Below are the code and all the weights of a small trained network. Each question names an input and a class and asks about switching units off, where a switched-off unit gives its printed mean instead of its output.

import numpy as np


def w(rows, s, z=0):
    codes = np.array(rows[::2]) - 128.0
    scale = np.full(codes.shape[1], s)
    scale[-1] = z or s
    return codes * scale


def norm(h):
    return h / np.sqrt((h * h).mean(-1, keepdims=True) + 1e-5)


def f(y):
    return np.maximum(y, 0)


def log_softmax(a):
    a = a - a.max(-1, keepdims=True)
    return a - np.log(np.exp(a).sum(-1, keepdims=True))


def net(x, mask):
    res = np.array(x, float).reshape(1, 5) / 4 @ E
    u = 0
    for l in range(4):
        y = f(norm(res) @ A[l][:, :-1].T + A[l][:, -1])
        res = res + np.where(mask[u : u + 9], y, B[l][:, -1]) @ B[l][:, :-1]
        u += 9
    return log_softmax(norm(res)[-1] @ U[:, :-1].T + U[:, -1])


A, B = {}, {}
E = w([
[185,142,42,71,105,158,87,115,205,229,133],'x0',
[37,135,113,55,179,183,213,50,96,144,69],'x1',
[85,135,165,193,11,35,254,110,146,246,124],'x2',
[83,211,113,111,153,107,97,230,157,98,13],'x3',
[80,19,116,200,123,130,71,60,203,112,63],'x4',
],0.0056)
A[0] = w([
[109,73,142,194,90,179,50,51,89,163,114,114],'L0N0',
[178,122,146,63,152,101,171,117,86,119,205,157],'L0N1',
[148,129,122,61,92,137,113,81,216,142,169,65],'L0N2',
[189,222,208,68,156,103,158,160,129,161,142,3],'L0N3',
[218,109,162,201,176,169,102,173,166,158,171,75],'L0N4',
[123,90,135,78,239,146,185,40,116,162,135,178],'L0N5',
[112,147,91,134,103,146,112,239,147,95,83,52],'L0N6',
[113,168,72,77,67,224,117,175,166,255,120,110],'L0N7',
[73,107,168,201,174,73,189,159,106,109,143,103],'L0N8',
],0.0065,0.0042)
B[0] = w([
[210,99,69,31,157,140,219,175,130,96,91,213],'L0N0',
[186,102,111,40,135,143,167,201,103,95,104,232],'L0N1',
[156,126,205,29,136,84,56,148,138,103,109,170],'L0N2',
[154,75,59,67,158,3,167,200,98,133,114,196],'L0N3',
[89,188,83,126,97,122,103,100,173,108,169,192],'L0N4',
[70,213,92,152,55,110,126,135,130,118,148,253],'L0N5',
[53,118,143,130,138,133,151,145,202,143,169,211],'L0N6',
[132,98,208,105,223,97,125,42,95,115,154,229],'L0N7',
[151,131,240,78,180,81,77,93,88,95,111,237],'L0N8',
],0.0078,0.0046)
A[1] = w([
[118,25,115,156,82,94,154,91,229,117,3,23],'L1N0',
[188,60,136,124,35,245,173,104,120,140,207,3],'L1N1',
[224,170,118,178,154,129,117,114,153,61,159,166],'L1N2',
[130,108,108,77,205,173,136,180,179,114,101,129],'L1N3',
[157,108,202,115,69,144,143,139,122,253,104,44],'L1N4',
[157,206,134,112,160,170,94,197,110,78,138,109],'L1N5',
[38,159,170,98,70,131,144,154,160,225,106,76],'L1N6',
[168,111,94,214,28,45,34,183,103,163,187,27],'L1N7',
[211,100,166,137,126,55,92,169,150,72,143,190],'L1N8',
],0.0064,0.0028)
B[1] = w([
[157,84,47,92,189,94,135,216,62,96,124,191],'L1N0',
[117,139,170,121,2,157,114,195,170,119,143,144],'L1N1',
[120,156,138,169,114,154,162,127,114,84,106,179],'L1N2',
[137,95,149,200,141,105,149,153,78,143,177,214],'L1N3',
[246,163,188,226,158,50,64,101,53,166,79,152],'L1N4',
[109,106,167,167,150,176,104,68,108,146,169,217],'L1N5',
[98,148,127,155,113,178,124,110,126,155,150,163],'L1N6',
[89,232,74,116,163,169,179,66,155,81,117,162],'L1N7',
[87,158,85,86,123,104,176,38,153,104,93,255],'L1N8',
],0.0084,0.0071)
A[2] = w([
[142,94,149,169,151,212,127,122,72,47,135,138],'L2N0',
[125,77,126,99,141,234,62,133,165,113,206,53],'L2N1',
[106,113,216,124,221,136,81,151,117,182,162,167],'L2N2',
[159,109,213,92,45,162,152,125,77,38,119,135],'L2N3',
[111,174,167,162,183,126,143,206,188,189,95,5],'L2N4',
[173,178,128,225,107,8,186,100,108,191,41,92],'L2N5',
[33,224,48,135,124,207,109,64,93,119,180,121],'L2N6',
[153,159,36,149,173,127,91,146,81,61,150,172],'L2N7',
[202,143,80,72,170,152,41,117,219,254,103,60],'L2N8',
],0.0072,0.0033)
B[2] = w([
[187,100,193,115,140,117,90,128,78,183,155,226],'L2N0',
[138,137,120,235,73,120,85,159,33,204,94,173],'L2N1',
[68,60,165,139,52,109,84,120,124,168,141,201],'L2N2',
[108,83,133,47,81,79,73,79,208,194,187,225],'L2N3',
[49,11,154,122,90,161,50,253,216,156,199,145],'L2N4',
[130,150,191,219,115,245,74,171,31,161,82,226],'L2N5',
[142,184,100,200,122,133,140,70,167,196,102,236],'L2N6',
[189,206,106,184,187,165,179,163,132,151,27,253],'L2N7',
[59,96,207,26,220,58,129,44,59,38,227,152],'L2N8',
],0.0075,0.0068)
A[3] = w([
[127,197,149,65,183,115,118,26,141,167,128,183],'L3N0',
[177,117,127,77,30,97,156,132,137,170,155,217],'L3N1',
[61,136,116,140,151,95,205,130,14,181,119,187],'L3N2',
[120,134,175,149,218,96,166,219,177,121,123,200],'L3N3',
[195,159,121,98,165,121,255,227,148,183,216,84],'L3N4',
[66,106,75,93,152,164,183,87,88,145,104,178],'L3N5',
[57,215,85,106,110,107,179,56,162,159,70,3],'L3N6',
[5,114,131,172,184,182,132,184,228,186,126,85],'L3N7',
[177,39,51,155,228,147,131,94,133,183,128,185],'L3N8',
],0.0078,0.0027)
B[3] = w([
[45,102,215,180,105,97,106,128,213,58,130,245],'L3N0',
[38,69,5,157,170,180,113,211,160,186,109,181],'L3N1',
[225,140,48,135,135,129,83,46,149,61,126,254],'L3N2',
[137,89,59,32,84,164,153,136,177,181,183,194],'L3N3',
[115,82,44,104,157,100,175,210,129,77,2,176],'L3N4',
[177,140,116,171,159,133,158,195,209,36,144,175],'L3N5',
[197,189,142,148,36,165,178,78,218,48,113,180],'L3N6',
[133,107,76,66,37,149,172,136,200,193,225,175],'L3N7',
[139,194,149,76,58,67,186,184,37,155,27,200],'L3N8',
],0.0073,0.009)
U = w([
[190,124,58,67,166,94,192,198,90,71,65,171],'0',
[177,205,198,206,116,217,54,98,48,202,91,185],'1',
[124,253,116,167,66,178,170,55,246,43,157,128],'2',
[57,98,244,46,173,50,83,50,117,83,186,146],'3',
[69,62,79,68,36,197,122,190,205,232,225,119],'4',
[107,141,121,136,96,89,149,97,195,133,104,120],'5',
[84,125,160,201,213,121,226,150,140,152,188,2],'6',
],0.012,0.0081)

Each question gives the input, the list of numbers given to net, and the class t.
The units are the neurons (one row each of A and B). Each row of codes is followed by its name. A weight is (code - 128) times the scale printed after its matrix; where a second scale follows, it is the last column's (A, B and U).
mask holds one flag per neuron, layer by layer. A switched-off neuron (its flag False) gives its mean, the last column of its row in B, instead of its output. The means were averaged over made-up inputs and are rounded, as every weight is.
A unit's drop is (log p(t) with every unit on - log p(t) with that unit switched off) / (log p(t) with every unit on - log p(t) with every unit switched off).
most important unit: the unit with the biggest drop
top k neurons: the k neurons with the biggest drops, biggest first
k most important neurons of layer l: the k neurons of layer l with the biggest drops, biggest first
input [-4,5,-4,-2,0], class 2: most important unit -> L0N5
input [1,-5,8,-2,-2], class 1: top 2 neurons -> (L2N5 L1N4)
input [2,8,-8,6,-6], class 1: top 3 neurons -> (L1N8 L1N5 L1N3)
input [-8,-1,0,-4,-7], class 3: top 3 neurons -> (L0N8 L2N3 L1N0)
input [5,4,-4,-4,1], class 3: top 2 neurons -> (L0N2 L0N7)
input [8,-5,-5,-8,-3], class 3: top 2 neurons -> (L0N2 L2N8)
input [-2,0,-3,-6,4], class 4: top 3 neurons -> (L1N1 L0N3 L2N3)
input [7,-1,0,-6,4], class 3: top 3 neurons -> (L0N2 L2N8 L0N7)
input [-7,-3,4,-8,4], class 4: top 2 neurons -> (L3N1 L0N0)
input [-8,-3,7,4,0], class 3: top 3 neurons -> (L0N8 L2N7 L2N3)
input [7,-3,-5,-7,-1], class 3: top 2 neurons -> (L0N2 L2N8)
input [6,2,-8,5,-7], class 1: 2 most important neurons of layer 1 -> (L1N5 L1N0)
input [-2,-6,-6,7,4], class 4: top 2 neurons -> (L0N6 L3N7)
input [0,-7,8,-5,-7], class 1: most important unit -> L2N5
input [-6,4,3,5,-1], class 3: top 2 neurons -> (L0N8 L1N8)
input [8,1,-7,5,-1], class 3: top 2 neurons -> (L2N8 L0N7)
input [-3,-7,-7,-7,7], class 0: top 2 neurons -> (L0N0 L0N5)
input [-1,1,7,7,-1], class 1: top 3 neurons -> (L2N5 L1N4 L0N8)
input [4,-4,8,-8,-2], class 1: 2 most important neurons of layer 3 -> (L3N3 L3N7)
input [-5,0,1,8,1], class 4: most important unit -> L0N6
input [7,-5,0,1,7], class 0: 2 most important neurons of layer 0 -> (L0N0 L0N8)
input [0,-4,-3,-1,4], class 0: 2 most important neurons of layer 0 -> (L0N0 L0N5)
input [5,-6,-5,-5,-5], class 2: 2 most important neurons of layer 0 -> (L0N4 L0N0)
input [-5,5,4,-6,-6], class 0: 3 most important neurons of layer 1 -> (L1N8 L1N5 L1N1)
input [8,-8,1,3,3], class 2: 2 most important neurons of layer 1 -> (L1N7 L1N8)
input [-6,8,7,0,2], class 2: 2 most important neurons of layer 1 -> (L1N3 L1N6)
input [6,6,3,-1,8], class 0: most important unit -> L1N0
input [4,-1,8,-1,7], class 1: 2 most important neurons of layer 0 -> (L0N3 L0N1)
input [8,2,8,2,-3], class 1: 2 most important neurons of layer 2 -> (L2N5 L2N3)
input [2,2,1,4,-1], class 4: 2 most important neurons of layer 0 -> (L0N6 L0N8)
